Below are the code and all the weights of a small trained network. Each question names an input and a target symbol and asks about switching units off, where a switched-off unit gives its printed mean instead of its output.

import numpy as np


def w(rows, s, z=0):
    codes = np.array(rows[::2]) - 128.0
    scale = np.full(codes.shape[1], s)
    scale[-1] = z or s
    return codes * scale


def norm(h):
    return h / np.sqrt((h * h).mean(-1, keepdims=True) + 1e-5)


def f(y):
    return np.maximum(y, 0)


def softmax(a):
    e = np.exp(a - a.max(-1, keepdims=True))
    return e / e.sum(-1, keepdims=True)


def log_softmax(a):
    a = a - a.max(-1, keepdims=True)
    return a - np.log(np.exp(a).sum(-1, keepdims=True))


def net(x, mask):
    ids = ['ΓΔΠΨΩαβεζθλμξστ'.index(c) for c in x.split()]
    T = len(ids)
    res = E[ids] + P[:T]
    u = 0
    for l in range(2):
        q, k, v = (norm(res) @ M[l].T for M in (Q, K, V))
        z = softmax(np.where(np.tri(T) > 0, q @ k.T / 3**0.5, -1e9)) @ v
        res = res + np.where(mask[u], z, O[l][:, -1]) @ O[l][:, :-1]
        u += 1
        y = f(norm(res) @ A[l][:, :-1].T + A[l][:, -1])
        res = res + np.where(mask[u : u + 8], y, B[l][:, -1]) @ B[l][:, :-1]
        u += 8
    return log_softmax(norm(res)[-1] @ U[:, :-1].T + U[:, -1])


Q, K, V, O, A, B = {}, {}, {}, {}, {}, {}
E = w([
[95,9,104,154,183,144,146,103,164],'Γ',
[132,192,178,171,125,122,142,134,120],'Δ',
[86,14,118,125,178,124,60,8,93],'Π',
[175,178,151,156,116,109,162,141,89],'Ψ',
[93,57,97,91,200,37,73,30,106],'Ω',
[150,123,159,107,157,149,66,211,64],'α',
[172,12,29,157,188,152,85,114,117],'β',
[122,40,154,90,157,144,62,71,45],'ε',
[140,163,109,116,139,110,54,143,89],'ζ',
[93,144,131,179,155,101,79,71,136],'θ',
[242,164,87,183,117,152,148,156,68],'λ',
[145,134,147,180,146,116,147,126,93],'μ',
[144,174,112,171,175,44,167,181,145],'ξ',
[89,155,220,118,155,70,132,110,78],'σ',
[107,103,218,199,136,137,200,87,118],'τ',
],0.015)
P = w([
[148,161,140,71,215,176,176,161,128],'0',
[70,25,144,248,142,43,191,143,120],'1',
[106,133,132,195,145,171,141,154,25],'2',
[186,106,183,72,86,157,104,201,151],'3',
[87,100,130,195,76,56,124,193,88],'4',
[94,145,70,205,158,110,119,84,69],'5',
[205,105,178,100,95,113,93,124,186],'6',
[100,131,148,209,130,12,118,183,74],'7',
[121,153,82,230,150,122,117,74,79],'8',
],0.019)
Q[0] = w([
[62,162,83,41,52,182,177,151,152],'0.h1',
[193,164,137,116,221,190,148,74,157],'0.h1',
[146,43,150,206,2,33,82,166,147],'0.h1',
],0.012)
K[0] = w([
[77,132,86,85,2,134,129,170,127],'0.h1',
[83,120,121,124,146,138,169,138,107],'0.h1',
[187,113,165,100,106,121,110,129,166],'0.h1',
],0.017)
V[0] = w([
[99,38,139,222,192,69,127,185,87],'0.h1',
[168,97,83,144,129,216,83,100,78],'0.h1',
[6,118,118,84,132,140,76,95,194],'0.h1',
],0.021)
O[0] = w([
[151,215,107,189,118,169,64,1,111,177],'0.h1',
[150,170,213,131,228,108,133,190,73,135],'0.h1',
[101,109,152,166,98,251,125,201,118,2],'0.h1',
],0.013,0.016)
A[0] = w([
[184,109,199,7,140,145,175,78,196,205],'0.n1',
[155,216,122,84,212,206,88,130,145,121],'0.n2',
[143,69,179,184,133,46,158,174,123,219],'0.n3',
[44,66,97,181,20,93,155,182,65,42],'0.n4',
[95,96,125,103,24,109,121,137,173,159],'0.n5',
[252,71,222,124,92,86,68,150,227,254],'0.n6',
[78,162,148,188,132,146,65,141,75,125],'0.n7',
[84,108,137,145,133,210,127,183,118,183],'0.n8',
],0.019,0.0035)
B[0] = w([
[33,110,178,122,147,123,78,170,212,208],'0.n1',
[43,102,140,78,108,107,175,21,165,212],'0.n2',
[135,183,117,72,82,145,72,104,53,250],'0.n3',
[118,20,58,168,199,251,127,80,184,184],'0.n4',
[98,75,103,139,103,63,239,97,83,189],'0.n5',
[164,88,177,89,94,78,100,93,219,236],'0.n6',
[205,97,76,151,128,101,121,207,151,224],'0.n7',
[80,177,114,153,174,57,73,130,141,161],'0.n8',
],0.021,0.013)
Q[1] = w([
[114,82,186,40,130,190,107,251,59],'1.h1',
[158,78,70,165,37,130,188,192,177],'1.h1',
[158,253,159,220,251,177,104,93,190],'1.h1',
],0.016)
K[1] = w([
[202,59,100,149,120,146,83,167,36],'1.h1',
[105,39,83,157,102,174,168,105,155],'1.h1',
[110,249,116,158,234,202,194,185,145],'1.h1',
],0.019)
V[1] = w([
[48,82,120,21,135,180,126,170,3],'1.h1',
[30,88,143,222,39,168,114,100,134],'1.h1',
[110,124,171,139,71,75,42,193,111],'1.h1',
],0.021)
O[1] = w([
[241,79,67,80,135,159,225,139,120,1],'1.h1',
[83,206,38,72,3,99,61,235,146,74],'1.h1',
[88,154,87,182,57,243,138,178,75,234],'1.h1',
],0.014,0.0065)
A[1] = w([
[112,126,241,56,32,99,58,98,200,149],'1.n1',
[48,151,162,165,92,154,67,81,51,123],'1.n2',
[121,112,125,201,152,95,219,121,130,109],'1.n3',
[71,123,79,171,124,44,79,146,105,64],'1.n4',
[67,188,191,42,223,87,68,100,218,254],'1.n5',
[32,145,131,118,61,164,53,184,212,238],'1.n6',
[94,182,56,180,122,160,128,147,5,127],'1.n7',
[163,59,85,116,100,85,130,160,85,126],'1.n8',
],0.022,0.0035)
B[1] = w([
[153,120,113,212,139,140,157,93,253,240],'1.n1',
[148,192,103,62,172,154,113,169,107,177],'1.n2',
[134,84,102,86,118,188,149,134,112,151],'1.n3',
[188,170,92,185,121,139,110,115,41,200],'1.n4',
[80,64,207,87,89,153,138,151,149,252],'1.n5',
[156,68,181,37,191,108,205,111,139,211],'1.n6',
[39,88,144,149,96,95,120,147,199,162],'1.n7',
[129,193,182,133,87,134,93,166,115,153],'1.n8',
],0.027,0.031)
U = w([
[159,242,167,172,193,134,46,57,186,26],'Γ',
[253,130,86,69,106,185,187,146,121,104],'Δ',
[142,79,179,249,63,172,115,137,51,116],'Π',
[131,193,47,30,194,92,120,137,172,118],'Ψ',
[143,138,134,186,238,203,228,74,66,89],'Ω',
[91,59,183,87,170,93,201,152,172,182],'α',
[200,100,157,245,49,96,123,93,199,71],'β',
[154,104,62,64,13,33,87,129,143,3],'ε',
[38,155,99,227,120,97,86,166,134,206],'ζ',
[87,60,40,162,37,193,207,99,101,58],'θ',
[246,150,135,206,141,63,98,180,122,193],'λ',
[79,198,162,86,93,143,89,84,61,173],'μ',
[182,60,52,197,222,90,84,156,188,141],'ξ',
[52,144,46,102,177,226,102,104,148,153],'σ',
[139,153,37,205,111,83,146,1,120,98],'τ',
],0.0099,0.0039)

Each question gives the input, a string of symbols that net reads in full, and the target symbol t.
The units are the heads (3 rows each of Q, K, V and O) and the neurons (one row each of A and B). Each row of codes is followed by its name. A weight is (code - 128) times the scale printed after its matrix; where a second scale follows, it is the last column's (O, A, B and U).
mask holds one flag per unit, layer by layer, with each layer's heads first. A switched-off unit (its flag False) gives its mean, the last column of its rows in O or B, instead of its output. The means were averaged over made-up inputs and are rounded, as every weight is.
A unit's drop is (log p(t) with every unit on - log p(t) with that unit switched off) / (log p(t) with every unit on - log p(t) with every unit switched off).
The circuit of an input: a set's keep is (log p(t) with only the set's units on - log p(t) with every unit switched off) / (log p(t) with every unit on - log p(t) with every unit switched off). Starting from the 12 units with the biggest drops (on a tie, the unit counted first), units are removed one at a time, each time the one whose removal leaves the highest keep (on an exact tie, the one counted first), for as long as the keep stays at least 0.8.
units of the circuit, in order: the units of the circuit, biggest drop first
k most important neurons: the k neurons with the biggest drops, biggest first
top k neurons in layer l: the k neurons of layer l with the biggest drops, biggest first
input μ τ Ψ Ψ β ξ, target μ: units of the circuit, in order	(1.n1; 0.n6; 1.n6)
input Δ Π ξ β σ ζ ξ ζ, target τ: units of the circuit, in order	(0.h1; 0.n5; 1.n5)
input λ Δ ξ ζ Ω ξ Ω α α, target Ω: units of the circuit, in order	(0.h1; 1.h1; 0.n1; 0.n6)
input β λ σ ζ σ, target Δ: 2 most important neurons	(0.n3; 0.n4)
input λ λ ε α λ ε θ ζ, target σ: units of the circuit, in order	(0.h1; 0.n4; 0.n3)
input λ Π α Ω σ, target ξ: units of the circuit, in order	(0.h1; 0.n7; 1.n5)
input μ β Π θ ξ Γ Δ λ, target ε: 2 most important neurons	(1.n1; 0.n3)
input ξ θ λ, target Γ: units of the circuit, in order	(0.h1; 1.h1; 1.n2)
input σ λ ζ ζ σ σ μ ε ζ, target ε: 3 most important neurons	(0.n1; 0.n6; 1.n1)
input σ ξ ξ, target ε: top 2 neurons in layer 0	(0.n1; 0.n6)
input σ Π α ξ β ξ Δ Ψ σ, target ε: top neuron in layer 1	(1.n1)
input Ω Γ Δ, target λ: 4 most important neurons	(0.n7; 1.n4; 0.n6; 0.n1)
input ε ξ ζ Π Ω, target ζ: top 3 neurons in layer 1	(1.n7; 1.n6; 1.n5)
input Γ ξ α θ Π β, target β: 3 most important neurons	(0.n2; 0.n1; 0.n3)
input β μ ε ζ σ Ψ α Ψ, target μ: 2 most important neurons	(1.n1; 0.n3)
input ζ ε ξ, target θ: top 3 neurons in layer 0	(0.n1; 0.n3; 0.n6)
input ξ α ξ ξ λ λ Π β θ, target Γ: top 2 neurons in layer 1	(1.n2; 1.n4)
input Δ ξ ε β μ θ ζ σ ξ, target ζ: most important neuron	(0.n1)
input τ Ψ λ τ Ω, target Ψ: units of the circuit, in order	(1.n2; 1.h1; 0.n1; 1.n5)
input λ ε ζ σ β μ β ζ τ, target Ω: units of the circuit, in order	(0.h1; 1.h1; 0.n6)
input ξ θ τ Ψ ξ α, target Γ: units of the circuit, in order	(0.h1; 1.h1; 1.n2)
input α Ω τ ζ τ σ, target τ: top 3 neurons in layer 0	(0.n7; 0.n2; 0.n1)
